Each row has a class, written after it.
[ 45 -11 -28 -40  -6  41 -47  -7 -22  47  16  26   9  50  18 -29  11 -45
 -21  45  -9 -55  20   7  -3   2  50  54  48 -10  15 -11  48   6  -2 -61
 -33 -35  46  33  66  25 -15]
Q_937
[-12  42  51  -1 -34  12  -8  44 -12   2   2  12 -44   5 -25  36  -9 -20
  16  20  16 -26 -18 -35 -23 -25 -42 -50  43  -4 -18 -13  14  21  -4  99
 -26 -27 -10   2  17  15 -12]
Q_299
[ -3  51  45   6  19  17 -16 -10  19 -21  14  34 -39 -10 -28  26  17 -12
 -50   3   5   6  27   5  21  -2 -24 -75  22  23 -49   0  13 -23   4  38
  52  12  33  -1 -25  45 -23]
Q_68
[-15  16  30 -26 -40  22  -2  68  -5  -7  -4   4 -27  11 -35   6  14 -20
   7  24  26 -11 -17 -57   0  14 -22   8  31 -57  -4 -20  18  39  -4  35
 -16   6  32  12  46  29 -19]
Q_73
[ 59 -17 -11 -30 -17  66 -44 -37 -14  29  -5  45  36  31  -7   3   9 -41
 -28  29  -2 -65  20  18  -3  43  22 -16  39  17   4 -22  47   3 -11 -62
 -20 -46  43  10  51   8  -9]
Q_68
[ 34  46  -3   0  25  21   5  54  16  23  27 -39   7  27  14 -57 -42 -39
 -54  18  35 -30  -4  27  24   7  49  85  22 -44  38  -8  28 -50 -15 -38
 -11  27  25  -1  19  27 -44]
Q_113
[  1  61  38  -3  57  -1  -7 -27  12 -11  28  37 -38  15   4 -14  13  -8
 -63  21 -14   8  29  -2  14 -10  -2 -20  27  28 -16  31  20 -40   8   8
  69  17  32  -3  25  55 -47]
Q_68
[ 48   2 -10 -54 -10  43 -49  -4 -20  51  10  35   9  44   8 -39  15 -40
 -24  57   1 -46  22  -2   4  24  50  64  27 -30  16 -12  33 -11  -2 -57
 -40 -22  44  36  66  22 -23]
Q_298
[ 20 -10 -12 -36  -2  34 -48 -16 -18  55  26  45  21  40  23 -25   3 -42
 -27  41   7 -56  24  -4  -9  -1  33  51  45 -25  12   3  22  -5   5 -53
 -32 -26  39  40  67  21 -10]
Q_336
[ -5  23  32  -5  59  11  10 -30  45  -3  62  42 -16  -4  30  -6  -3   0
 -54  -1   1 -14  38   3   8   5 -30 -25  20  -9   3  52 -15 -32   4  19
  36   6  30   2  24  44 -17]
Q_299
[ 56  46 -47 -16  22 -12  20  17  26  -3  18 -60  -5   0  23 -58 -27 -46
 -33  -9  42 -32 -17  47  38  -2  57 100  37 -58  33 -13  42 -63 -52 -43
 -16  15  41  -6   0  25 -34]
Q_299
[-16  63  43 -13  21  14  -5  -6  29 -25   3  17 -30  -5  -6  40  17   2
 -50  -8   6   8  37  10  18  -8 -33 -82  36  -1 -36   2  -3 -22  -6  36
  50  21  20   2  -7  61 -14]
Q_90
[ 63   9 -11 -47 -29  40 -57 -24 -22  40 -10  58  43  42 -12  -8   7 -42
 -23  41  -2 -72  33   8  -8  42  49   5  44  21   0 -14  59  -1  -7 -42
 -15 -62  50  29  52  14 -22]
Q_68
[ -6  33  38   3  22   7 -16   2  28 -26  15  37 -28   6  -8  21  21  -6
 -34  -1   2  16  15   2  32 -14 -30 -58  29  -5 -38  -5   5 -24  -4  38
  31  33  35  -4 -16  53 -12]
Q_937
[ 37  33  -9  -6  23   9  16  49  -4  14  -9 -46   1  14  14 -47 -24 -38
 -46   2  52 -39  -1  36  35   6  50  64  19 -53  41 -37  18 -77 -36 -27
  -8  34  49   5  14  49 -32]
Q_90
[-24  39  50   3 -31   2 -22  44 -22  14   0  28 -49   1 -36  25   1 -22
  25  26  29 -22 -18 -47 -13 -41 -46 -42  44  -5 -29 -36   4  28 -18  88
 -13 -30  -1   5  17  11  -1]
Q_336
[ 70   8 -17 -51 -30  41 -56 -24 -15  39  -7  53  47  43   0 -16   9 -41
 -21  42  -1 -84  38  16  -7  25  41  13  54   7  18 -17  59   8   0 -30
 -25 -49  37  40  67  17 -19]
Q_847
[-42  40  34  -3 -46  13 -17  71 -17 -10  12  -4 -38   2 -29  38   9 -19
  38   9  24 -20 -17 -38 -23 -33 -41 -49  52 -18  -4 -17  12  28   4  80
 -25 -15   7   3  34  19   3]
Q_937
[ 49   9  -5 -48   5  51 -54 -13   0  25  -7  30  53  51   5 -14  12 -56
 -35  29 -28 -64  29  16   0  23  54  59  60  -3   7 -29  31  -5  -4 -50
 -14 -32  19  -1  52  37 -26]
Q_113
[ 10  33 -31   0  31   7  38  43   7  18  22 -41  -6  -2  46 -57 -23 -28
 -42  19  44 -16 -19  40  36  21  17  84  21 -89  42  -2  18 -45 -21 -50
 -25  36  46   0  20  45 -34]
Q_73
[  0  63  36 -17  58  10 -14 -17  14 -13   9  33 -26  16  13  -1  15 -13
 -63  10 -11   0  40   8  12 -21 -11 -32  51  14  -8  11  11 -40  -9  17
  62  14  32  -2  32  76 -40]
Q_90
[ 25  21 -20  -8  21 -12   3  48   6  12  11 -34   8   5  15 -57 -26 -40
 -32   4  59 -39 -10  33  34  -4  47  97  32 -66  29 -35  15 -67 -29 -23
 -13  30  46   0   9  41 -26]
Q_336
[ 19  58  45 -14  46   2 -29   4  19 -16  20  49 -26   9  13   2  13 -10
 -61  21 -10 -11  39  -2  27 -20  -7 -11  39   1  -5   7  -5 -30   6  29
  48  33  12  -3  31  71 -33]
Q_241
[ 68   9 -24 -53 -13  38 -52  -8 -18  38  -1  42  38  48   8 -27   8 -41
 -16  47  -9 -60  24  -1   1  26  38  22  62  -4  20 -16  67   1 -13 -42
 -32 -47  45  24  66  16 -16]
Q_937
[-33  38  33  -5 -48  17 -17  75 -16  -7   7   6 -39  -1 -25  37   3 -19
  36  14  17 -23 -13 -42 -17 -27 -41 -37  55 -26   2 -10  14  32  -3  78
 -26 -19  11  -5  28  25   5]
Q_937
[ 30  44 -35 -34  10 -10  26  49  10  13  15 -48  -5 -15  28 -57 -23 -27
 -28  19  52 -12 -21  47  42  31  20  84  13 -83  36 -31  29 -49 -51 -46
 -18  40  47  -9  16  40 -36]
Q_298
[ 75   3 -20 -56 -22  37 -55 -17 -17  49  -8  64  50  41   6 -11  -2 -32
 -14  49  -8 -69  42  22  -7  26  49   7  61  11   3 -22  56   8  -2 -46
 -10 -63  36  28  64  16 -27]
Q_113
[ 40  -7 -10 -44  -5  40 -44 -17 -20  53  13  30  18  45  16 -26   6 -34
 -42  56   2 -50  22  -5 -12   4  41  56  53 -18  22   9  21   6   6 -45
 -44 -39  31  44  55  19 -22]
Q_643
[ 34  -9 -18 -39  -5  45 -47  -9 -27  48  19  50  14  45  20 -32  15 -47
 -29  45  -6 -50  22  -1   3  22  42  51  23 -31  21   8  21   2  21 -53
 -26 -35  51  45  55  25 -25]
Q_73
[ 50   8  -8 -33 -18  71 -56 -22  -7  29  -2  40  38  31   6   2  18 -40
 -18  29  -8 -78  30  29  -6  27  19   1  55  10  12 -21  46  28 -12 -58
 -33 -51  39  12  54  21   2]
Q_847
[ 25  36 -10   3  21  11  -7  40  12  15  17 -37  15  29  -3 -69 -34 -37
 -58   9  50 -22  -5  16  16  25  62 101   8 -23  43 -11  32 -45 -12 -41
 -18  24  37  -4   9  26 -36]
Q_68
[ 45  32 -13 -20  10  -2   2  61  -5  14  -3 -50   5   8  10 -71 -23 -43
 -27  11  56 -33  -9  39  51  25  58 112   7 -66  33 -47  28 -80 -30 -29
 -11  42  55  -3   3  45 -33]
Q_298
[ 33  -5 -20 -36  -9  39 -34  -5 -12  44  19  34  16  51  16 -27  11 -37
 -20  46  -3 -50  18   0  -9   5  35  39  47 -24  16  -4  39   2 -10 -50
 -44 -29  47  32  73  19 -14]
Q_937
[ 24  37 -16   1  28   6  11  64  -1   8   1 -42   7  12  19 -65 -20 -42
 -45   8  48 -34  -6  42  40  12  52 101  26 -68  28 -32  28 -60 -11 -33
 -11  35  58  -1   1  49 -35]
Q_73
[ 47  -1  -5 -53  -1  45 -38  -9 -20  58  24  23   4  47  14 -41   9 -37
 -26  54   3 -48  28  -6   2  19  50  64  14 -28  17 -18  28 -10  -1 -51
 -35 -25  47  36  63  16 -22]
Q_298
[ 49 -11  -9 -49   1  47 -55 -22  -7  30 -11  24  51  59   8 -26  16 -49
 -50  39 -10 -61  18  15 -10  21  62  71  57   4  17 -24  21  -2  17 -44
 -25 -39  13  10  48  33 -25]
Q_643
[-10  48  51 -15  22  15 -17   2  29 -19  17  17 -29  -1  -9  17  20  -6
 -41   4  11   9  31   8  23  -1 -30 -53  16  -4 -42 -13  -3 -28   9  55
  46  17  22  -6 -14  56 -13]
Q_298
[  1  62  35   8  44  23  -6  12  31 -12  44  22 -27  10  10  -6   6 -18
 -67  12  -8 -21  29  15  10 -18   8 -19  42   7 -14  23  35 -34  19  22
  37  23  23  13  18  55 -27]
Q_299
[ 25  45 -35  -9  41  -2  31  25  14  -5   8 -58  -1   8  19 -70 -24 -39
 -38  -5  32 -18 -11  45  36 -12  45 114  30 -71  20 -23  38 -42 -43 -54
 -15  22  62 -17 -11  35 -42]
Q_73
[-35  43  55   6 -60  25 -20  64 -18  -8  -1  15 -44 -11 -42  45  17 -16
  29  20  18 -43 -10 -38 -13 -17 -40 -61  42 -18   1 -10   0  35  14  90
 -13 -15  -3   9  27  27   6]
Q_847
[ 29  40 -31 -11  21  -6  24  40  10  10  13 -43 -16 -17  20 -41 -20 -29
 -43  17  44 -22 -25  35  32  22  32  73  31 -64  27 -11  32 -46 -46 -56
 -13  34  51  -9   6  38 -37]
Q_68
[ 61   3  -4 -39 -27  67 -61  -7 -12  32  -2  39  37  23   5   8   0 -43
 -24  34  -6 -65  37  18   0  34  22   7  47  10   3 -29  32  26 -14 -53
 -34 -32  23  11  56  20  -3]
Q_241
[ 39  59 -35 -24  26 -13  29  33  24   2   6 -58  12   2  13 -52 -25 -33
 -30  -2  35 -24  -8  44  38 -11  46  90  43 -68  18 -34  45 -39 -63 -63
  -5  25  48 -22   5  32 -37]
Q_113
[ 44   2 -11 -33 -10  49 -38  -5 -13  55  14  46  15  45  11 -20   6 -35
 -28  52  -8 -51  28   8  -5   7  42  35  44 -18  12  -6  30   3  -5 -67
 -26 -32  37  30  70  18 -26]
Q_113
[ -7  35  33  -8  67  16  14 -30  41   6  47  36  -9  -4  24  -1   8   1
 -43   1  -1  -7  51  -3  21 -11 -38 -44  34 -16  -9  38  -1 -16  -1 -12
  50   6  30  -4  43  55 -14]
Q_113
[ 33  34 -38 -10   0  -9  20  46  12  16  15 -41   0 -13  47 -35 -33 -23
 -32  16  50 -11 -12  48  31  12  24  80  26 -66  36 -15   8 -44 -42 -42
 -29  51  27   0  21  42 -32]
Q_241
[-15  22  35  -4  56  13   8 -36  35   7  42  43  -4  -3  18  -7   5   6
 -53   4  11  -5  44  -7  12  -8 -37 -32  26  -5  -2  49 -16 -11  17   9
  34   0  18   9  18  47  -8]
Q_643
[ 42  40 -36  -6   9  -7   7  53  12  13  23 -40  -5 -20  39 -28 -21 -27
 -29  16  48 -15 -17  40  36  10  28  73  30 -61  39 -26   2 -45 -48 -39
 -31  47  30  -5  13  37 -31]
Q_241
[ 36  47 -11 -19  26   5   7  64  -2   9  -6 -53   2   3   6 -44 -17 -47
 -43  -7  52 -38  -3  36  38  12  46  69  20 -53  33 -43  19 -69 -54 -29
 -12  38  57  10   7  46 -32]
Q_90
[ 70  12 -12 -55 -20  43 -51  -4 -20  44  -3  58  41  40  -2  -6   1 -33
 -22  52 -13 -69  41  18  -5  27  35  -5  51   1   7 -21  56  11  -5 -41
 -19 -62  33  34  67  18 -29]
Q_113
[-28   8  17 -15 -29  14  -2  64  10   5  22  13 -20  -8 -15  29  14 -34
  33  15  20 -31 -24 -48 -28 -20 -28 -23  75 -25 -14 -17  15  29  13  71
 -21  11   4   9  51  30 -11]
Q_937
[-24  44  31   4  42  21  -9  18  21   1  43  24 -11  17  20 -11   7  -4
 -50  25  -4 -11  20  -4   9 -12  -8 -13  56 -12   0  20  32 -10  13   1
  20  29  36  -3  32  66 -18]
Q_937
[ 57  -7  -5 -39 -20  73 -45 -11 -10  33  -5  48  41  31  -2   5   2 -34
 -18  32  -3 -71  31  33   7  35  19 -10  49  -7   5 -35  43  17  -3 -71
 -20 -44  33  10  60  22 -11]
Q_113
[-14  27  29 -11  56   7   9 -26  36   4  40  34  -9  -6  25  -3  15   7
 -52   1  15  -4  42   4  15  -5 -35 -26  22 -10  -9  41 -25 -16   8   1
  38   0  27   9  21  51  -5]
Q_643
[ 38  39 -11  -5  25  16  -8  58  28   4  27 -39  12  28  12 -68 -37 -42
 -65   9  44 -41  -3  28  12  15  62 102  22 -44  52   2  32 -51  -5 -14
 -32  17  22   8  16  27 -31]
Q_299
[ 39  20 -28  -3  13  -4  12  62  -2  13  16 -51  -1  18  12 -65 -24 -41
 -29   8  48 -32 -14  26  39   3  52 101  21 -55  40 -42  35 -69 -38 -23
 -19  42  59   9  15  29 -29]
Q_937
[ 45  34 -13  -9   6  -2  -2  58   1   9  -3 -44   5  11  10 -64 -17 -42
 -37   6  59 -46 -13  45  45  22  55 102  13 -53  40 -39  19 -65 -25 -26
 -11  41  51  10   6  44 -34]
Q_847
[ 33  47 -41 -21  29  -8  42   3  14   8  20 -61  -2  -1  20 -65 -35 -33
 -39  -1  43 -19 -16  37  26   0  52 102  27 -55  21 -12  49 -42 -62 -70
  -9  21  68 -15  -5  20 -38]
Q_68
[-21  27  30 -16 -27  24 -10  67  12   4  19  11 -26 -11 -24  26  16 -25
   4  33  26 -24 -25 -50 -29 -14 -25 -18  81 -23  -5  -1   7  40  11  54
 -19  -5  -2  10  48  30 -24]
Q_643
[ 28  50  -2  -4  23  21  -7  65  25  19  19 -44  17  29  13 -60 -34 -35
 -57  18  48 -32  -1  25  28  16  60  96  32 -55  42 -14  27 -41 -10 -45
 -20  27  24  -4  22  40 -32]
Q_113
[-15  38  33   3  69  23   8 -24  18  -3  35  41 -29  -2  14 -23  10 -10
 -46  -2  -1  -3  45   1  30  -7 -39 -21   9 -17 -10  35   0 -12  14  -6
  42   3  43   7  16  51 -11]
Q_73
[ 58  -3 -13 -43   2  48 -52 -30 -11  23 -10  36  41  49 -13 -29  15 -65
 -40  30 -23 -68  21   2  -3  32  68  61  38  16  10 -22  45  -8  -2 -45
 -12 -41  31   5  43  26 -27]
Q_68
[ 25  38  -8   2  28  19  -6  59   6   6  10 -29   9  29   6 -71 -24 -37
 -49   8  42 -28   3  26  30  18  52 107   8 -49  39 -21  24 -43   3 -31
 -19  21  42   8   6  33 -32]
Q_73
[ 32  39  -6  -8  29  18 -11  52  16  20  21 -49  19  28  19 -60 -31 -41
 -71  14  53 -31  -8  27  25  14  55 102  21 -42  44  -3  17 -41 -10 -43
 -32  29  24   8   7  31 -29]
Q_643
[ 33  45 -32  -9  12  -1  16  52  18  16  16 -51 -10 -19  43 -29 -27 -28
 -33  16  43 -16 -13  43  24   5  15  82  40 -61  24 -17   7 -40 -41 -34
 -28  35  24  -7  10  47 -31]
Q_241
[-15  50  47  -1  25  14 -17  -3  29 -17  13  25 -26  -5  -7  26  23  -3
 -58  11   8   9  31   6  18 -17 -27 -59  50   5 -41  11  -3 -10  14  39
  38  12  17   3 -15  63 -16]
Q_643
[ -9  22  32 -10 -29  10 -17  66   7  -8  21  23 -28  -6 -30  30  15 -35
  10  20  14 -44 -32 -36 -23 -14 -15 -33  61 -23  -3 -10   9   7  16  87
 -16  -3  -6  13  36  30 -28]
Q_299
[ 42  57 -29 -19  28  -7  11  34  17  -3  13 -67  -1  -3  24 -54 -27 -38
 -36  -5  41 -22  -5  39  35 -18  43 109  30 -61  30 -29  21 -37 -61 -48
 -26  28  38 -18   0  38 -27]
Q_241
[-27  35  39  -7 -28  32  -6  67  -1   2   3  10 -39  -5 -28  38   8 -39
  11  11  16 -35 -25 -42 -21 -26 -27 -21  64 -26  -7 -20   4  15 -12  63
 -19   7   4  16  31  41 -23]
Q_90
[ 47 -19 -19 -47  13  49 -49 -28 -11  19  -9  40  48  58   4 -38  16 -52
 -30  25 -26 -63  31  12  -7  23  61  83  39   1  13 -34  29   7  24 -41
 -11 -41  31   7  47  27 -27]
Q_73
[ -2  48  40   0  16   8 -15  -6  36 -16  11  31 -20   0  -6  23  21  -1
 -48   4   1  -1  30   8  20  -9 -24 -48  31   7 -38   3   9 -12  10  38
  44  30  25   4 -13  59 -20]
Q_847
[ 34  59 -27 -21  25  -4  24  27  21  -7  11 -69  -3   5  13 -59 -20 -30
 -38  -3  40 -38 -12  48  31 -13  43 102  36 -62  30 -29  43 -31 -57 -51
 -13  25  57 -13  -2  33 -32]
Q_847
[-24  40  41  -6 -64  16 -25  79  -9  -8  -2  13 -35 -18 -33  56   6 -16
  37   8  27 -27  -4 -43 -20 -33 -38 -39  45 -27  -9 -24 -17  38   6  88
 -28 -11  -8  -3  20  26   7]
Q_241
[ 63  -6  -8 -49 -21  62 -59 -10 -19  39  -7  44  37  35   8  -2  14 -39
 -14  29   0 -62  31  27  13  41  18   5  19   0   5 -36  40  -5 -19 -64
 -22 -35  48  11  52  10   5]
Q_298
[  7  71  41 -15  57  -1 -11 -10  26 -19  33  22 -22  22  24  -5   7  -7
 -74  11 -19 -10  40  10  12 -14  -3 -23  33  11  -6  35  19 -46  20  33
  55  10  13  -4  23  57 -32]
Q_299
[ 34  39 -36 -13  21 -10  23  49   7  19  23 -39 -10 -13  40 -36 -21 -24
 -34  19  42 -12 -23  50  49  16  19  65  24 -80  43 -20  14 -53 -51 -65
 -13  46  40  -3  20  38 -39]
Q_113
[  6  41  46 -14  19   8 -27  -1  26 -25   5  30 -21  -4 -17  37  26  -4
 -54   2   9   2  36  10  26  -7 -28 -71  34   8 -42   2  -9 -16   3  39
  45   8  23   7 -13  51 -14]
Q_643
[ -6  42  34  -3  54   7  11 -24  34   5  42  45 -18  -9  13  -2   4   4
 -41   4   2  -6  45   9  31  -2 -31 -50  18 -13 -11  31  -5 -17   3  -8
  55   8  21  -1  28  54 -18]
Q_113
[-13  54  41  -3  39  28  -8  11  25  -6  32  35 -12   6  13   8  16  -7
 -71  27   5 -12  31   7  10 -12  -9 -33  58 -10  -8  20   7 -14  20  12
  23  32  19   8  28  57 -21]
Q_643
[ 54  -4  -4 -43 -17  68 -51 -13 -16  40   2  43  35  30   3 -12   9 -42
  -8  34   8 -59  25  27   6  43  18   5  26   1   2 -42  39   4 -15 -50
 -38 -41  44  16  50  14  -4]
Q_298
[ 46  27  -8  -4  19   7  13  61  -1  22   4 -41   4  13  12 -57 -32 -36
 -36  13  49 -38   5  37  39   6  57  89  25 -53  27 -46  25 -62 -23 -32
   0  33  48  -2  15  38 -36]
Q_113
[ 28  50  -3 -10  19  13 -12  57  15  13  14 -45  20  23   4 -53 -28 -33
 -61  13  57 -29  -8  28  26  15  54  84  25 -39  34 -18  28 -25  -9 -37
 -29  23  25   5   1  34 -29]
Q_643
[ -2  18  28 -12  65   3  18 -36  47  -2  50  40 -13   2  34 -10   0   0
 -52  -8   0  -9  38   3  15   1 -28  -7  11 -16  -5  51 -10 -31  11   6
  33  16  25  10  28  55 -18]
Q_299
[ 62   3 -23 -53 -12  39 -47 -18 -23  46   2  45  44  54  13 -28  -2 -37
 -18  43 -12 -65  34   6  -1  22  41  32  51  -2  16 -18  70   9 -12 -50
 -33 -48  49  27  61  16 -13]
Q_937
[-13  44  37 -29  58   2  10 -24  34  -1  36  21 -10  -7  15 -23  10   3
 -43   5   5  -2  41 -11  32  12 -34 -16  10 -35  -3  37   4 -28  -3  -2
  43  20  32  -6  29  56  -9]
Q_298
